Below is a small trained network, with its code and all its weights. Each question gives an input and a class and asks what happens when units are switched off, that is, made to give their printed mean instead of their output.

import numpy as np


def w(rows, s, z=0):
    codes = np.array(rows[::2]) - 128.0
    scale = np.full(codes.shape[1], s)
    scale[-1] = z or s
    return codes * scale


def f(y):
    return y / 2 * (1 + np.tanh(0.7978845608 * (y + 0.044715 * y**3)))


def log_softmax(a):
    a = a - a.max(-1, keepdims=True)
    return a - np.log(np.exp(a).sum(-1, keepdims=True))


def net(x, mask):
    res = np.array(x, float).reshape(1, 4) / 4 @ E
    y = f(res @ A[0][:, :-1].T + A[0][:, -1])
    res = res + np.where(mask, y, B[0][:, -1]) @ B[0][:, :-1]
    return log_softmax(res[-1] @ U[:, :-1].T + U[:, -1])


A, B = {}, {}
E = w([
[89,99,177,109,138],'x0',
[143,200,107,86,174],'x1',
[47,121,12,121,125],'x2',
[135,203,154,238,136],'x3',
],0.011)
A[0] = w([
[76,88,111,119,125,3],'N0',
[196,198,103,208,116,87],'N1',
[213,133,123,54,137,230],'N2',
[34,112,147,145,138,101],'N3',
[87,137,140,120,125,126],'N4',
[127,102,155,154,132,147],'N5',
[115,203,114,107,143,118],'N6',
[151,100,217,109,103,221],'N7',
[154,92,153,139,150,54],'N8',
[114,80,51,141,141,207],'N9',
[73,189,88,143,154,247],'N10',
[139,8,2,134,83,101],'N11',
[127,105,189,134,112,50],'N12',
[214,127,134,61,120,124],'N13',
],0.018,0.0033)
B[0] = w([
[144,159,121,156,128,170],'N0',
[168,221,147,180,152,216],'N1',
[94,101,111,40,129,192],'N2',
[106,85,120,87,120,173],'N3',
[141,123,112,98,121,139],'N4',
[156,94,103,142,131,152],'N5',
[111,165,108,95,132,167],'N6',
[152,61,131,156,153,209],'N7',
[128,102,121,155,146,146],'N8',
[120,132,130,159,60,206],'N9',
[112,159,109,85,104,200],'N10',
[102,111,95,171,4,253],'N11',
[125,82,160,136,113,164],'N12',
[104,94,134,87,167,181],'N13',
],0.029,0.017)
U = w([
[165,210,152,120,212,104],'0',
[81,151,84,70,103,195],'1',
[131,2,178,70,235,160],'2',
[193,112,170,187,154,4],'3',
],0.0094,0.0027)

Each question gives the input, the list of numbers given to net, and the class t.
The units are the neurons (one row each of A and B). Each row of codes is followed by its name. A weight is (code - 128) times the scale printed after its matrix; where a second scale follows, it is the last column's (A, B and U).
mask holds one flag per neuron, in row order. A switched-off neuron (its flag False) gives its mean, the last column of its row in B, instead of its output. The means were averaged over made-up inputs and are rounded, as every weight is.
A unit's drop is (log p(t) with every unit on - log p(t) with that unit switched off) / (log p(t) with every unit on - log p(t) with every unit switched off).
most important unit: the unit with the biggest drop
top k neurons: the k neurons with the biggest drops, biggest first
drop when u is switched off: that unit's drop, to one decimal
input [-4,6,4,5], class 0: most important unit	N1
input [-2,0,-4,1], class 2: top 2 neurons	[N11; N9]
input [-5,-8,-7,2], class 3: top 2 neurons	[N1; N2]
input [-2,-4,2,4], class 3: top 3 neurons	[N2; N6; N1]
input [-7,-3,-5,8], class 0: top 2 neurons	[N1; N11]
input [2,0,3,5], class 0: top 2 neurons	[N11; N2]
input [7,2,-2,5], class 3: top 2 neurons	[N2; N13]
input [-1,5,-4,0], class 2: drop when N11 is switched off	0.3
input [3,1,-2,7], class 0: drop when N11 is switched off	0.2
input [8,-4,-2,0], class 2: drop when N5 is switched off	0.0
